Rows are numbered. After the first three, each row is followed by the numbers of the two nearest rows among all rows above it, by straight-line distance, nearest first.
0: [  2 -14  22 -26  24   8  -3  16   8 -13 -32 -12  -5 -38   5  25 -13   3
   4   6  -9  14 -10   3   8   5   5  37   5 -12  13 -36  -7  15 -24  67
   1  -5 -37 -15  34  -8   2  -8  12  32  21  -9   0  -6  -2  26 -15  19
  15  -7  -6 -10   8 -66  25 -10  15 -33   3  11 -17   5  14 -17  -8]
1: [-12  34 -16  28  16  -2   2  -9  -3  12  -5   4  17  19  -6 -27  32 -18
  -5 -18  14 -26  11   0   7  -2   6 -20  -8  10  10  13 -22  -5  37 -14
 -10 -12   2   0   8  25  -4  -2  -4 -20   4  12  -4  27   6  13  18  -1
 -12  15   2 -10  -2  22  17   7  -3  17  10   2   8 -16   3 -13  13]
2: [ -7  14  22 -21   7  16 -12  31  13 -20   7  11  19  24  -1  -8  10  -7
  -3  10 -20 -21 -11  18  -1  20  -3  29   8  -4  -2  30  49   8  31 -59
  -2  33  58 -17  59  -3  -2 -16   5 -12  53  11  -4  -3  -8 -44  14  19
  -9   2   7 -16 -24 -18 -20  -1  -9 -25 -32   8  10 -23 -15  11   2]
3: [-18  45   9  16  10  -1   9   3   1  29   2  10  26  39  -9 -22  37  -1
 -21   3   1 -24   3   9   3  -2  -3 -16   6  10   0  46  -6  -5  57 -65
  -7  11  26  -9  13  21 -12  -6  -9 -27   8   5   1  26  -4  -8  21 -17
  -5  12  11 -14 -26  53 -28   4  -2  -3  -9   5   4 -15 -14  -2  16]
1 2
4: [-22  13  15  11  32  -4  -7  22  14  14 -26  -8  19  48 -13 -13  16  -7
 -18   4 -12  -2  -2  18   8   6   4  23  11  -5   9  37  40  -2  47 -20
 -11  19  28 -15  54  29  -1  -9  -4  -7  48 -12  -6   8  -7 -23  26  -1
 -15   1  -1  -6 -25   1 -19  -1 -17  -8 -26 -10  16 -16  -7  15  13]
2 3
5: [ -6 -22 -28   5  40 -13   6 -38 -17  20 -16  -5  38  32 -16  -3  47  13
 -23  -7  19 -35  -4   6   3 -15  19 -10 -12 -11   0  -8 -28 -33  22  55
 -12 -25 -40  10 -16  21   2   9  -6  12 -29   7  11   7   1  46   1  -3
 -23  15  -7   2   5  20 -13  13   2  -8  15  -9  22   6   3 -19   0]
1 3
6: [-13  13  24  10   3  13   8  12   6   4 -29  -3 -19 -11 -12 -16 -13   5
   6 -26  11  17   7 -14   0   6   0  15  13  -3  -6 -11 -24  -1   4  28
  -4  -1  19 -10  29  -2   5   5  -1 -32   5  -2  -1   0   2   9  -4  20
  15  -8  17  -8  17  -6  35   0   6  18   6   9 -12   1  -7 -10  -6]
1 0
7: [-39  55  13  16  -9  28 -11  12   3   2  -5  -9  25   0 -20 -48  33  -5
   5 -14   2 -14   0  -3  15   8  -7   5  35   9  -1  32 -14  23  39 -69
 -11  13  49  -8  45   1   1   1 -10 -79  19   1 -15  25  -1 -14  14  12
   3  10  16 -15  -8  39  37  14 -17  33 -16  -6   1   1 -17 -41   2]
3 1
8: [  0 -39   1 -29  33   3   8  15   8   0 -28 -20   5   5   4  37  14   0
 -28   5  -2  12   8  24  -2   3  13   9   1 -21   9 -32 -15 -13 -19  98
  -9   4 -55 -10  10  -9  -8   9   6  53  25   3 -10   1   0  28  -7  -2
  11 -13 -18   8  16 -75 -20  -7  -1 -33  12  13  12   5  12 -12  -5]
0 5
9: [-16  46   7  14 -19  32  16  17  -8  -8  10 -21  14   6  -6 -31  16 -13
  21 -14  -5 -12   1   9  11   4  -9  -3  19  11   3  47  11  21  40 -88
  -7   8  68 -16  34   9   2 -12  -3 -67  22 -11  -5  30   9 -37  27 -10
   0  17  20 -18 -21  49   5  17  -4  15 -27  -3  -3 -15 -11  -3   9]
7 3
10: [-24  44  -5  37 -25  22   9   2 -10  12 -21  -2  32  17  -6 -26  12 -11
  10 -15   8 -20  -5   5  21 -15  -3  -8  35  -2 -14  63  -8  12  65 -95
 -11   1  54 -11  18   9 -21 -23   1 -71   3  10 -16  38 -11 -22  24  -2
 -11  12  17 -22 -26  82  19  26  -7  37 -24   2  -8 -17 -12 -16   1]
9 7
11: [ -24   47  -11   28  -25    8    9    7   11   25   15   -5   18   16
  -20  -10   18  -14   15   -5    2  -16   -9   -9   11   -1    2    4
    7    7   -8   15    7   -2   54 -100  -21    0   34   -6   16    8
   -7   -2  -13  -50    4   -5    4   16   -6    2   18  -12  -16   15
   25  -17  -25   57   15   13   -8   13  -25   -8    3  -10  -18   34
    1]
9 3
12: [ -7  12  28  -7  -3  15 -10  28  19 -12 -22  -9  -8 -16  12 -32  -6  -9
  10  -7  -7  20 -21  11  -1  16   5  18  33   0   5  27  36  22  26 -32
  -5  18  58 -14  45  -6  -1 -12   9 -35  41  -4  -4  20   4 -43  22   7
  14  -4   7 -26   3 -20  16   5 -12   8 -24 -11   5   2 -21 -18   9]
2 4
13: [ 13  -6  -4 -16  23   2  -9   8   0  -2  -6  -7  23  16  -2  45  22  -9
 -15   3 -22  -6   3  29   1  12  14  23 -12  -9  10  -5  25   3 -13  31
  -6  14 -34 -27  26 -18 -22  -1  15  58  46  -6 -11 -10  -7  24   0 -11
  10  -7 -10 -25  -2 -55 -24   4   4  -3 -15 -12  18  -9  -5  11   8]
8 0
14: [ 10  -5  -6 -22  25  -2  -6  15   0  -2 -14  -5  16   6   7  37  28  -4
 -16  17 -18   3  -8  20 -18   5   7  12 -20  -4   7 -26  24  -5   2  62
  -6  21 -56  -9  26  -5  -4   8  -1  75  38 -12   6 -12   7  30   2  -3
 -10   3   9  10  14 -69 -62  -8   7 -37  -4   4   8  -2  10  12   7]
13 8
15: [  9  -6 -41   6  27 -20  -1 -20 -10  15   5  11  37  33  -7  28  36 -11
 -30   7  23 -33  15  11 -10  -9  23 -12 -33   0   5  -1   4 -17  24  20
   3 -18 -44  -5 -16   8 -34  -1  -5  42 -19   9  13   3   1  27  14 -20
 -20   3 -10  -4  -5   0 -17   8   0 -28  13  -2  11 -15   5  14  10]
5 1
16: [ -3  -6   9 -26  20  17  13 -16  -6 -12 -28 -11   8 -24 -18  20  11  -8
 -10  10   5  -9   4  17   0   0   0  16 -14   2  -9 -31 -32  -2  -5  56
   1  -8 -26   3   3  -8 -13  -1  -3   8 -11   3  -5  17  -9  54  -5 -10
   6   6   4   4   6 -30   0   3   2  -4  13   0  -9  11   6 -26  -3]
0 8
17: [-11  40 -21   4  -3  -1 -13  -3   2  10   3   5  13  21 -12  -2  19   8
   6  -2   6  -5   4 -11  17   6   7   7  13   0  12  34   0  12  21 -85
   5  -7  46 -13  16   8  -1  -6   8 -49   7  10   0  11  -8  -8  -9  13
  -1   7   6  -2 -17  53  10  -3   6  16 -10   7  -3  -8  -8  23  -6]
11 3
18: [ 11 -28 -19  -8  35 -18   2 -12  -7  10 -21  -9  17  26  -7  10  26   4
 -20   4  11 -13   1   7   1 -13  18  11  -9  -5  11 -11   1   3  10  16
  -3  -7 -41  -6 -18   3 -21  18   3  39 -11  12  -1   2   8  21  11   1
  -5 -13 -15 -15 -12 -19 -10  13   4 -23  13   7  12  -2  13  16   0]
15 5
19: [-27  53   3   9  -1  24  -1   7  10   7  -2  -3  26  32   3 -26   8 -19
   2  -7   6 -21   0   7  13  -4   7   2  10 -10   4  35  14  11  42 -70
 -13  27  45 -16  42  18  -5  -9  -9 -38  14  -1   6  12  11 -30  28  -5
 -18   2  15 -19 -14  27  -9   6  -8  -5 -18   0   7  -7 -30   5   7]
9 3
20: [-49  28  22  -2  -3  15  18  -5   8   2 -50  -5   9  -4 -19 -21   7   1
  10 -13   8  11  -3   0   8   1 -10  -2  25  -3  -6 -10 -44   0  14  -1
  -5 -11  13   8  45  11 -10  -8  -6 -46  -3   1 -12  19 -14  25   3  -4
   4  10  13  -9   5  25  53  -6 -12  29   8 -11 -14  14  -3 -42  11]
6 1
21: [ 16 -32 -33  -7  66 -18 -13 -16  -6   7   9  -3  17  65   2  38  51  10
 -38  17 -11 -29  13  11  -1  -5   4  -5 -31  -2  16  -4  24 -20  21  48
  -6   5 -39 -15 -20   1 -26  13  -2  82  10  17  -3 -12  -5  28  12   8
 -27  -9 -30   0  -9 -39 -25  -5   7 -52  -7  23  20 -12  16  34   1]
18 15
22: [  5 -40  -1 -11  45 -19   6  -7   1   3 -32 -16  16  24  10  24  31  -2
 -27   6   7 -12  20  24   2  -9  13  -5  -7  -7   3 -29 -15   3  -8  97
 -12   3 -41 -10 -15 -10 -11   5  -5  57   9   0   3  -5 -12  32  27   0
 -18 -13   4   1   8 -63 -47   3   7 -32  15  -1  20   9   9 -16  13]
8 14
23: [ -6 -22 -22  22  11 -15   8 -16  -3   4  30  -3  46  53  -9  -9  48   3
 -23  -1  23 -31  -7  21  15   5  31 -12 -12   5  -8  42  12 -17  49 -11
 -14   3  -4  -6 -44   1 -28  -3 -13  16 -18   2   9  22  -2  -8  24 -39
  -5   6  -5  -7  -7  36 -59   8   1   8  -5   7  26  -6  -1  24   8]
15 3
24: [ -6  21   2  18  12   3 -15  25  15   1  -3   4   8  29  21 -16   9   1
   1   6 -10  -3 -11  -7   1  12   5  10   5 -11  -3  33  38 -10  31 -63
  11  36  51  -9  33  -4 -12   1  16 -15  25  -7  -2  -8   4 -43  19   4
 -11   2   6 -11 -19   7 -14   8 -10 -21 -23   3   7 -16   0  20   5]
2 19
25: [-24  24  22   4  15  32  -7  -6  -4   7 -56   1  -6 -29 -24  -6 -16  -6
  10 -20  -1  20   7   8  28   3  -7   8   3  -2   2 -34 -58   7  -2  42
   5 -20 -18   6  61 -16  -7  13 -15 -33  15 -11  -8  18  -9  56 -23  28
  -8  16   7 -10  14  -9  79   6  -7  16  -3 -13 -21  11 -10 -38   7]
20 6
26: [ -9 -42  -3   0  43   0  -7 -10 -11  -8 -29 -19  31  35  -7   3  41   7
 -21  -3   2 -14 -11  33  -8   2   8   1  -1  -6  -9  15  19   9  26  57
  -7  15  -3 -13   6  14 -10   8  -9  43  14   8  -2  13   0  13  16  -7
   6  -8  -6  11   4 -25 -24  13  -9 -29  11   9  16  -6  12 -13  16]
18 22
27: [-20  39 -12  13 -13  26   5  11  19  11 -12  11   8  38  -7 -38  22 -10
 -11 -12   0 -23   3  17   9   1   3   5   9   2  -9  31  12  -4  72 -89
 -15   7  60 -14  20   8  -6  -1   1 -41  17  -6  18  16  -1 -19  30 -14
  -7  16  15 -21 -23  42 -29  21 -14   7 -27  13  10 -10 -28  19  16]
19 3
28: [ 12 -32  -5   2  24  -3  -7 -16 -18  13  24 -11  33  17   0   8  26   5
 -25   4  10 -11  13  13   4   0   8   2  -9  -9   3  30  31  -3   2  20
   0   9 -27 -15 -14   7  -7   0  -9  16  -2   3  -4  -9 -11 -19   8  -7
  -4  -5   1  -3 -12  -8 -35   8 -19 -13   1  -1  29   0  19   3   5]
18 26
29: [-26  23   8  -2   8  14  -5 -20  -8  -5 -34  -7   9  -5 -14   5   0  -7
  -3   5   6   4  13  21   6  -3  10   2   4  -2  -6 -24 -41   8   0  63
  -1  -9 -29  -1  11   0  -9  -3 -12 -17  17   6  -2  17   2  38   1 -16
   0   2   3  -7  18   1   7  11  -5   6  14  -2  -5  10   7 -23   8]
16 6
30: [ -3 -52   9 -37  37  10 -13  -5  -6 -24 -19 -16   3 -21  14  42  -5  -1
 -17  -3 -17   0  -6  15 -10  -8  -3  19   4  -9  15 -17  -8  11  -9 100
  -8  19 -38   1  26 -13  22  12  -9  63  27   5  -8 -10   5  47  -6  -8
   1 -21 -10   4  31 -93   3  -8   5 -27  17  -4   8   7  13 -40   8]
8 0
31: [  8 -35  -9 -13  21 -15   0  20 -11 -11  22  -2   7   8  22  14  16   0
 -26  16 -27 -13  -3   8  -8  -2  14   6 -13  -8  19   3  22   7 -15  45
 -18  15 -26 -13  -2  -1   9   2  -7  78  13  -4 -12 -21   0   6 -12 -10
 -10 -11  -6  -3  -7 -47 -50  -2  -6 -28  -7  13  22  -9  17  -5   9]
14 13
32: [-21 -24  15 -21  37  10  18 -16 -20   8 -48 -16  15   2 -18  14  20   6
 -18  -1   7  -9   1   5   4  -5  15   8   6 -12   6 -44 -34 -27 -11 100
  -6  -3 -51   7  31   0  -8   6  -1  36  24   1   4   6  -5  67  -6   7
  -8  -2   0  -9   4 -26   8  -3  -5 -16  28  -1  -1  19  19 -41   9]
16 8
33: [ -3 -28   5 -14  31   0  11  -2 -12   4  -8 -12  16  -3   4  15   8 -11
 -18   4  -4   1   0  11  -9   2   6  13   1  -2 -10  -1  16   5   6  29
  -4   7 -19 -12  17   6 -13 -10   2  25  19  -4  -1   0  -2  -9  -8  -9
  13 -18   2  -6   1 -30 -15  -3   5 -10   5  -1  10  -9  17 -12   4]
28 26
34: [-23  23  41   3   9  13   0   8   7  -3 -39   0  -4 -17   4 -16 -12 -10
   4 -17   6  11  -2   8  10  15  -8  11  24   5  -1 -22 -14  -1   2  29
 -16   2  21  -1  61  -7  10   3 -12 -21  18   5 -17  12 -18  14   2   7
  -7   8  20  -4   8  13  12  18   4  12   2  15  -7   9 -17 -39   9]
6 20
35: [ -4  -3  18  -6  27  20  -1  25   9   1   0  -5   6  14  22  -1   4 -23
 -15   6 -12  -3  -1   4   1  14   3  15  21  -6  23  11  41  20   5  -1
  -2  27   2 -24  57  -3   5   5  12  18  47   2   2 -13  -3 -18   6 -10
   3  -5   8 -21  -2 -26 -50  -8  -2  -7 -18   8  13  -6 -18  -5  19]
33 4
36: [-16   4 -11   3  24   7  20  -9 -11  13 -29 -12  19   5 -15  32  17   0
  -8   8   1   8  12   9  -7  15   0  10  -6  -1   9 -35 -27  11   5  70
  -1   8 -70  -1   8 -15 -21   3  -6  37  -8  -1   2  -4 -14  58 -14  -6
   5   3  -6  -6  17 -27  13 -13  -2  -5   8  -2   7  -3  13 -12  -8]
16 32
37: [-13  13  -7 -19  15   8  -7  19  18  21  10  -2   5   7  14   8   8  -2
   1  -2 -18  -3 -16  15   3   8   2  -3   0  -8  16  34  37  -4   7 -55
   9  17  41  -9  30   3  10 -10   1  -3  42   4   1 -14   2 -35   8  -9
  -4  -9   2  -9 -30 -11 -29 -10 -12 -15 -18   2   8 -14   4  12   3]
24 2
38: [-13  52 -16  12   0  14  -3   8   3   9   7  -1  19   6 -26 -52  19  -7
  20   4   7 -10  -3  -2  15  -2  -2  -3   6   1 -10  34 -11   7  38 -90
  -3  16  40  -3  28  13  -6  -7  -2 -73   8  -9   2  24   7 -21  13  -1
  -2  28  26 -28 -18  67  41  -1 -18  24 -15 -20  -3  -9 -19  13   4]
11 9
39: [-16  23 -10  15  -5   5  12 -12  -3  12 -14  -4  29  27 -27 -33  36   3
 -10  -7   6 -19   3   7  15  -2  11 -11 -12   4  -3  21  13  -2  27 -16
  -5  -5  31   7  26  14  -9   5  -3 -35   3  16   8  15  -6  11  12   7
  -7  10  13 -23 -21  35  20  11 -25   2 -11  -7  -1  -5 -24 -28  -8]
1 3
40: [-37   2  41 -21  27  25 -12  16  14  -7 -53 -19 -16 -19  11 -16 -14 -15
  11  -2 -13  21 -15  16   4  17 -12  21  50 -13   9  -6   2  15  -9  31
 -12  34  47 -26 100 -13  13  -9  -5 -12  59   0 -20  -1  -5  -4  -8  16
  24 -19   7 -15   0 -57  41  -7 -17  -2  12 -31 -14   8 -23 -59  15]
34 12
41: [-13 -14   5  10   3   9  20 -27 -10   2 -33  -7   3  -7 -24 -12   7 -14
   7 -21  36 -10   4   9  15 -15   9  -9  -5   4 -17 -19 -52 -13   0  58
   0 -31 -35  16 -22  11  -2  14  -2 -37 -46  20  -9  17  -2  38  -7 -12
   1  -3  12   4  19  33  24  18   2  33  30  -5  -8  10  15 -37   6]
29 16
42: [-14  -2 -34  11  36  -2  14 -39 -10  22 -10 -16  39   6 -18  18  38   1
 -21   1  15 -32  16  38   6  -2   4 -10 -16   0 -11  -6 -25   2  15  45
   2 -15 -69  12 -15   8 -13   5  -4  20  -8   9   8  13 -13  40   5  -4
  -5  16  -1   3 -12  -2  22   5  -4   1  21  -1   2  -7  22  -6  14]
5 15
43: [ 23 -30  23 -31  29   0 -20  21  -9 -22 -18  -2 -19 -13  14  37   7  -3
   1  23 -18  21   9  14  -1  -5   6   8  -3 -22   6 -25   7   1 -26  75
 -11  17 -31  -8  18 -11  19  12   6  75   2  -9  -2  -7   2  15 -11   6
   2  -5 -13  11  24 -93 -34  -1  -1 -30   1   8   9   9   8 -13  -1]
8 30
44: [  0   2 -20   2  15   0   1 -21 -18  -1   8  -3  34  20 -16  -9  45   8
 -30   0  -7 -21   6   7   0  -8  11 -10  -4   5  12   8 -11   9  24  12
 -11   4 -17   9 -13   5  11  10 -10  -4   0  11   1   7  -3   6  20 -18
  -6 -13   0  -6  -8  39  -3  13   9   1   1   4  18  -1   2  10  -5]
1 28
45: [ -6  24 -28   9   9  13  -9   5  -1  27  34 -14  41  30 -13  -4  24   9
  -9  -2  10 -35   3  13   5 -12  11 -18   7   2   3  56  33 -10  35 -43
 -17   6  -6 -10 -17   9 -10  -2   2 -13   4   5   7   5  -4  -6   8 -10
  -4   0   8  -8 -17  43 -38   1 -12  18 -11  -2  23  -6   0  21  -1]
3 23
46: [ -3 -23  -6 -17  29 -11   8   3   6  -5   5 -15   7   5   7  15  14 -19
 -13  13 -12 -21  -3  19  -9 -11  11  -3  -6  -6   8  13  27   0  10  28
  -1  15 -23  -9  22   2  -2   8   5  34  30  13   6  -6 -11 -10   3  -9
  -8   5  -5  -3   4 -12 -45  -5 -15 -19 -20  -1  12   3  16  17   8]
33 28
47: [-14  13 -32  18  14  -1  17 -21 -11   7  -1   1  43  27 -19 -14  39  -6
 -23  -8  25 -45   6  14  -1 -17  18  -8  -4   6   1  18 -16  -1  48  20
 -22 -10  -9 -11 -25  22 -28  -8 -21 -11 -17   6   0  40   5  39   8  -8
 -19   6  12 -14 -10  37   6  36 -13  11  16  -9  15   5  17   0   1]
1 44
48: [-26  22  42  -9  16  14   2  23   5   7 -24   9   0   5  -6  -5   6  -8
  17  -9 -10  20 -17   9  12   6   5  17  18  -8   7  11  14  11  -3 -28
   3  25  23 -15  44  -5   5 -21  -2 -27  27   1 -12 -10   0 -11   4  15
  13  -5   5  -7 -10 -14  -3  -6 -10  -7 -22  -6  -5  -6  -9 -16  10]
12 37
49: [ 16 -52 -10  -6  36 -23 -20 -12 -14   4   3 -11  23  45  -9  19  37  18
 -46  -6   2 -19   3   5 -13 -18  19   3 -20   0   2  -1  15 -29  26  58
 -14   1 -37  -2 -32   8 -19   5   0  45   8  -2   2 -20  -5  20  -1  -9
 -24   4 -24  -1  -8 -32 -33  11  -4 -32  15  -4  20  -1  32  21  13]
21 18
50: [ 10 -32  10 -10  25  -9  11   9  -7 -13  -1  -2  -9  -3  14  14   4 -12
 -15   9 -19  13 -14  16  -7  -1   6  11   1   3   5  18  22   4  -4   0
  -9  26 -25 -10  22  -6  14  -6   4  44  29  11  -3 -12   6 -24  18 -27
  -3  -6 -10 -13   5 -25 -45  -6  -2  -2  -7   1  22 -14   6  -4  -1]
46 33
51: [ -7  13  35 -24  28  25  -4  32  21   1 -47   1 -12 -26  -3  17 -14 -12
   0  -2 -13  12  -3   9 -11  15  -2  41  25  -7  25 -22   8  28 -15  10
 -10  21   2 -28  99 -10  13  -4  12  22  52 -16 -14  -1  -6  10 -13  32
   3 -19   2 -20 -13 -63  25 -26   4 -19  -7 -10  -6   1  -7 -22   0]
40 0
52: [  4 -39   0   4  33  -7  19 -11 -13   2  -2   3   6  25   1  19  23   0
 -31  10  -4   2  10  22  -1 -19  11  16 -13  -1  -1 -16  10 -11   7  96
 -11   5 -56 -12 -25  -2  -9  -4   1  53  14 -14  10  -9  -6  15  15  -7
  -8 -18 -11   9   3 -35 -22   2   0 -29   9  12  24  -8  26  -7  -1]
22 49
53: [ -6 -16 -21   8  24  -1  15 -11  -6   0  13  -3  35  21 -17  -3  46  -3
 -14  -6   9 -28   3  24   9  -2  12  -4   7  -1  -6   7   1   0  12  31
   2   6 -23  -6 -18   6 -22  -4   7  43  -2   1   8   7  -3  -7   8   0
 -14  -4  -6   6  -3   6 -26   8  -5 -18   1   6  28  -2   8  -8  -2]
28 18
54: [-12 -16 -16 -10  39   2 -11   8  -8  -2   8 -11  34  39   5  -2  32 -24
 -32  17 -25 -23   1  26 -12  -8   6   9  12 -17   9  20  35 -13  29  14
 -12  17 -17 -28  30  16  -2  10  -4  41  40   9  21 -17   7   2   8  -8
  -9 -11 -12 -13 -18 -34 -50   9  -7 -35  -5   3  30 -24   6   2  11]
46 26
55: [ -2  -3 -17   8  17 -15   4   1   0   9  24 -16   9  32   4   0  19  -5
 -12   7   5 -17  -8  17  -6  -3   5   8   1  -1  -8  45  35 -12  22 -24
  -1   9   8 -18  -7  21 -14 -10 -12   0   5  10  11  -1   4 -41  23 -20
 -11  10   7  -4  -9  29 -56  -3  -6  -5 -28  -5   8   5   7   8  10]
45 28
56: [-19  28  -2 -21  26  36 -11  -7  14   6 -46  -4   9 -27 -42  12   5 -13
  13 -10  -4  23   4   7  11   6  -7  13   1 -13  15 -60 -52  23 -13  41
 -18 -12 -32  11  60 -16  -8  -8  -9 -15  17  -9   0   9  -7  78 -28  35
  -1   4 -11 -12  15 -41  87   5  -2  16   1   0 -29   6 -13 -47   7]
25 29
57: [-18  28   9  26  -3   1   1  -5  -4  11   3  -3  32  25 -20 -32  44  -3
   2 -12  -1 -34  -4   9   8   7  -3  -6 -13   2  -6  45  -3 -20  45 -48
  -4  12  43 -15  26  15 -18 -20 -15 -54  14   7 -10  10  10 -15   4   4
  -7  22  15 -15 -18  55   3  28 -23  21   4   0  13  -6  -8   2  21]
3 39
58: [ -10   51  -13   23   -3    5   -5   -9    7   35  -17    1   32   40
  -15   -9   23    4   -3  -25   22  -20    9   -9    5    4   11  -10
  -11    3  -10   23   -9   -4   56 -100  -26  -12   33    1   -6   20
  -20   -1    0  -41   12   10   -3    5   12   16   12   -7   -3   19
    5  -16   -9   84   14   -3    1   12   -2   -6   -8   -5  -17   19
  -10]
11 17
59: [-10  16  33 -12  15  16   3  19  -6   1 -40  -5  -1  -2  -3 -13 -10 -17
  -2   7 -20  32 -21  27   4  30   0  38  24 -11  13  -5  23   6   5   1
  -6  39  48 -19  72  -4   4 -12   6  -3  64   3  -4 -10  -5   8  14  10
  12  -6   4  -4  -1 -63 -11  -1  -5 -14 -14  -1  -7   5   3 -19  14]
48 51
60: [-10  27  -5  35 -19   6  10  -3   9  17   2   0   7  43   4 -43  15 -11
  -9   9  20 -23   3   5   4  -1   3 -14  10   9 -16  45  23 -14  36 -75
 -19   8  64 -16  -8   4 -17   0 -21 -39  -1  14  -3  13  19 -26  12 -11
  -7  18  22  -3  -8  66 -34  12 -18  13 -21  10   8  -4 -22   7   7]
27 3
